In the rows, 128 means zero.
Each row is followed by its class.
[100 131  67 138 131 145  88 136 114 130 118 155 113 149 131 122 118 138
 128 115 121  84  27  65 140 147 130 130 110 122 166  94 149 121 166 133
 125 118 113 125 126  92  85 149 109  99 154 132 173 205] : (58)
[ 88 123  97 146 142 145  73 127 120 125 118 134 107 153 136 118 120 146
 167 115 128  86  84 107 144 131 129 130 107 122 138  98 146 116 193 125
 114 114 125 128 120  56  99 156 120  96 139 138 146 181] : (58)
[ 97 131  79 103 140 146  74 137 125 125 113 150 101 172 139 126 120 139
 139 129 133  87  94 105 145 135 127 123 119 126 157 121 140 117 179 128
 123 116 134 129 116 113 111 153 125  98 132 158 149 179] : (58)
[ 99 129 143 113 128 117  81 141 110 106 116 141 115 129 149 120 136 140
 193 124 129 116 124 136 153 139 126 149 115 129 136  96 145 108 186 119
 126 119 138 135 113  70 115 139 138 116 132 144 136 174] : (58)
[122 129  16 136 111 142 142 139 122 157 125 162 135 148 114 136 108 121
  64 126 120  84  59   6 124 154 158 109 127 122 202 114 131 132  96 156
 138 115  95 126 139 160  84 138  84 110 173 103 204 213] : (59)
[118 133  51 134 126 155 112 131 125 131 121 159 120 162 113 135 115 128
  75 120 120  81  52   9 130 145 135 112 130 116 185 103 135 126 115 143
 138 114  89 116 129 111  87 161  80  85 157 111 196 214] : (59)
[128 131 206  75 121 102  79 144 121  99 114 149 138 130 156 123 145 128
 176 119 125 152 147 125 141 141 120 144 129 130 142 111 141 101 146 119
 127 122 119 138 109  68 133 128 134 120 126 140 144 170] : (58)
[114 133  56 118 109 141 134 136 121 142 123 151 113 161 128 135 114 126
 114 131 125  79  98  57 141 138 133 108 142 128 184 107 131 123 137 136
 138 110 115 127 124 135 100 141 100  94 149 122 175 190] : (59)
[116 127  39 133 127 147 128 129 125 150 121 158 130 147 116 134 113 120
  69 121 118  90  62  23 124 147 132 111 124 123 182 116 133 131 105 146
 140 117 100 126 136 143  90 144  89  97 160 113 186 197] : (59)
[ 71 120   4 189 146 175 121 110 123 149 138 116  78 163 100 121  97 145
 115 137 124  37  52 128 131 122 138 110  96 119 140 145 134 142 194 140
 107 123 154 117 147 186  84 150 130 114 157 157 127 142] : (54)
[ 74 126   4 142 145 158  82 125 120 130 125 135  94 167 125 120 111 149
 119 136 124  59  55 118 141 134 132 125 102 123 151 140 144 131 194 140
 116 119 149 127 132 166  96 150 131 111 152 168 136 162] : (54)
[ 88 129   4 141 135 164 101 117 123 149 123 147  94 178 121 129 104 133
  99 133 121  47  54  68 136 137 133 109 119 119 181 121 136 129 166 143
 124 113 128 124 136 162  83 154 108  94 155 151 167 192] : (59)
[114 136 177  72 137 121  69 143 124 107 113 153 121 158 147 123 135 133
 160 115 129 126 125 126 150 136 123 120 122 132 143 108 142 105 169 118
 126 106 131 131 103  75 133 146 131 100 120 161 136 166] : (58)
[ 97 131 108 141 144 136  67 128 118 119 119 140 119 134 136 113 126 142
 151 113 120 107  71  99 133 144 129 148  98 122 132 100 150 119 174 126
 120 126 112 129 123  61  98 149 124 112 143 134 148 182] : (58)
[115 132 104 127 144 143  86 134 129 135 121 152 127 147 128 121 122 130
 101 112 123 107  68  62 135 143 130 133 109 123 150  93 142 127 131 133
 127 123 102 126 127  91 106 154 105  99 140 133 161 185] : (58)
[129 120  53  31 131 144  96 153 133 146 114 185 115 222 128 150 107 125
  47 141 127  85  81  38 142 142 122 110 141 126 214 149 130 115 113 139
 146 106 123 129 104 194 108 164  94  66 140 171 180 205] : (59)
[116 129  67 149 129 148 117 130 126 146 124 149 134 141 114 128 117 127
  80 115 116 110  61  37 124 148 133 119 116 117 164 111 138 130 112 142
 129 126  91 127 137 112  95 132  95 107 154 107 185 190] : (59)
[ 81 128  39 181 150 173  84 118 125 143 126 124  99 155 123 125 109 147
 139 120 126  68  56 104 135 120 139 122 102 112 130 110 142 130 191 134
 117 118 127 114 132  91  98 156 121  98 140 139 135 162] : (54)
[108 130  62 168 139 149 100 124 124 139 124 140 129 132 109 121 119 137
  99 110 119  99  49  57 124 142 131 136 104 119 149 111 143 132 139 136
 124 122  95 127 136  93  89 148 102 107 150 112 173 186] : (59)
[ 97 125  21 160 111 146 115 129 117 138 121 142 114 138 122 126 114 134
 128 122 121  77  74  63 138 148 131 122 115 121 171  96 140 124 157 138
 127 120 117 128 135 119  78 145 107 108 167 114 177 202] : (59)
[ 62 123   4 153 141 166  92 120 118 130 128 120  57 178 129 118 105 149
 164 138 124  32  77 163 153 123 138 114 106 126 140 133 140 125 231 142
 110 115 177 126 128 163  90 145 149 105 144 176 116 150] : (54)
[106 132  77 125 108 142 112 144 114 132 117 164 123 140 135 129 122 126
 135 121 121  92  88  35 140 156 133 123 125 128 190  79 141 116 142 135
 134 113 103 125 130  85  83 139  92  99 164 107 197 233] : (59)
[120 129  60 146 128 141 119 131 120 144 132 146 131 138 114 127 118 130
  85 120 116 106  63  47 125 146 132 130 116 117 166 115 139 130 116 139
 139 122 100 129 135 122  92 138 100 111 156 117 176 191] : (59)
[104 123  28 122 153 153  84 133 125 126 121 160 140 153 114 111 116 136
  66 119 120 101  34  63 119 150 121 144  92 129 164 145 149 126 131 145
 120 123 113 126 133 160  89 151 113 116 153 154 167 197] : (59)
[120 126  35 130 121 154 130 128 129 150 127 144 115 159 116 139 111 129
  81 133 124  93  86  74 129 132 132 109 129 125 164 138 132 135 121 143
 135 118 124 123 134 167 103 143 105 103 142 130 163 152] : (59)
[ 95 131 148 169 173 144  43 123 122 116 121 129 133 131 128 100 129 146
 136  92 123 122  46 103 124 139 127 158  88 121 101 108 153 123 171 117
 118 133  99 125 130  23 110 163 120 113 127 137 136 166] : (58)
[108 119   4 149 118 148 144 132 118 144 127 148 123 133 113 131 110 133
  80 134 116  74  66  52 126 152 132 117 116 123 189 130 129 134 120 146
 129 119 126 126 149 191  73 125 103 129 179 119 180 193] : (59)
[100 127  86 138 134 137  80 130 112 126 121 142 124 136 134 117 121 134
 135 113 122 104  63  67 136 147 129 140 109 118 161 100 147 119 159 130
 124 113 108 128 124  77  90 142 109 111 155 130 171 203] : (58)
[ 75 131  60 134 148 144  43 135 111 109 118 146 107 143 146 108 122 148
 166 119 129  82  56 108 160 146 130 142  91 126 147 105 156 113 206 130
 115 124 137 131 123  79  87 152 129 108 150 154 152 206] : (58)
[111 138  36 128 133 157  84 141 123 156 111 186 129 180 113 126 107 132
  53 107 113  74   8   4 135 159 134 116 119 105 217  91 148 129 115 148
 141 114  65 127 127  83  71 169 105  65 170 113 232 252] : (59)
[103 130 123  92 132 131  81 136 120 118 118 145 121 158 144 115 128 138
 153 122 131 109 106 114 143 138 140 130 118 126 145 110 139 114 170 125
 124 121 129 134 114  92 116 139 125 110 131 146 143 173] : (58)
[ 98 139 171 112 129 126  66 137 115 113 113 146 119 143 146 116 135 144
 188 114 128 115 110 109 148 141 128 138 116 120 136  76 148 103 184 120
 124 117 117 130 106  25 116 151 118  97 132 130 156 191] : (58)
[ 92 135  93 194 141 152  75 124 116 138 124 134 117 130 125 112 122 143
 150  93 117  89  43  49 132 140 138 129  98 114 120  71 150 125 174 130
 122 123  92 126 135  10  89 158  97  97 152  99 175 203] : (58)
[ 93 121  37 108 134 134  89 142 110 110 125 147 107 155 142 121 121 139
 145 139 126  89  98 139 145 139 127 127 110 131 151 133 141 115 179 132
 117 119 158 132 124 160  92 132 140 121 148 171 147 170] : (58)
[141 124 185  65 107  99 115 149 122 108 117 151 142 129 146 134 140 120
 154 129 131 148 164 117 141 138 121 135 143 132 156 112 133 107 120 124
 134 121 130 137 111 107 134 116 128 124 132 132 148 165] : (58)
[108 132 130 134 117 128  97 135 116 120 121 141 119 125 139 122 130 135
 181 114 125 103 110  97 141 143 126 129 123 129 150  82 142 116 163 121
 127 121 114 132 122  60 105 137 116 111 148 111 159 185] : (58)
[ 70 124   4 188 142 167 106 118 118 138 132 117  85 151 118 122 107 146
 127 134 122  47  54 131 140 128 136 123  98 124 137 136 140 132 198 137
 110 122 153 118 148 171  79 145 137 119 155 152 130 152] : (54)
[101 127 128 146 158 136  61 126 120 110 123 138 130 129 136 105 134 146
 138 109 122 128  72 115 132 143 127 150  91 124 117 115 162 121 166 126
 121 128 113 128 127  70 111 145 129 125 133 147 133 164] : (58)
[126 133 101 197 128 150 133 119 128 162 134 128 126 122 110 129 119 130
 111 109 106 101  79  37 122 137 137 116 128 115 146  87 131 136 119 140
 132 123  79 121 142  60  98 145  86 102 147  63 171 171] : (59)
[102 130  23 117 148 145  69 129 126 135 121 165 126 165 121 119 112 136
  70 117 124  84  29  41 125 153 128 131 101 121 180 132 153 123 138 143
 126 117 109 127 128 140  86 157 118  97 156 151 180 209] : (59)
[115 126 113  68 127 114  88 148 118 110 114 161 122 160 147 130 129 135
 144 134 131 112 114 116 142 141 123 131 126 138 170 124 139 110 151 126
 128 113 138 134 111 133 122 139 131  94 136 161 148 181] : (58)
[ 93 120   4 169 147 163 114 111 123 140 133 109  98 150 112 119 106 141
  94 136 120  67  62 132 125 121 131 125 101 124 137 158 136 140 165 139
 118 129 152 124 145 193  96 140 137 128 145 158 118 129] : (54)
[ 92 131   4 134 116 149 100 140 113 137 119 163 111 157 124 128 109 132
 101 126 119  55  48  26 139 151 132 114 118 123 199  97 135 125 149 142
 131 111 113 130 128 133  68 125  77  82 181 125 201 232] : (59)

Each row is followed by its class. Each block has new classes.
[112 143 152 122 115 143 118 154 135 135 121 136 152 134 201 156 111 120
 111 162 125 123 109 121  97 125 153 128 117 105 115 130 100 134 122 121
 164 168 106 112 164 155 142 126 143 146 113 110 103 145] : F
[124 108 122 141 133 143 160 139  90  98 138 146  88 122 108 132 133 107
 138 116 128 123 136 102 130 101 136 129 138 132 151 116 166 121 144 104
  49  70 132 131 108 132 148 109 133 131 135 128 161  87] : W
[133 109 156 122 125 144 110 115 128 128 106 149 125 118 141 166 105  96
 137 137 128 154 126 131 139 130 105 113 128 155 115 125 153 128  91 139
 166 158  71 128 170 125 151 118 111 113 153 123 157  93] : M
[135 102 133 132 132 142 127 128 115 129 123 129  87 124  69 104 190 104
 156 119 139 113 142 132 120 101 110 132 120  73 164 102 209  94 170 117
 120 128 123 116 106 139 126 125 150 132 124 125 129  82] : F
[132 108 141 137 131 167 131 133 151 133 115 114 111 143 148 114 143 115
 128 121 118 127 119 140 137 115 130 115 126  88 117 130 166 114 156 123
 136 148 105 124 122 139 136 126 154 133 137 125 127 111] : F
[123 108 162 119 132 172 108 125 108 139 129 132 111  66 105 205 138  78
 122 127 131 138 152 150 133 131 103 109 134 132 112 135 185 115 100 139
 162 147  58 138 158 131 147 113 130 117 114 121 170  81] : M
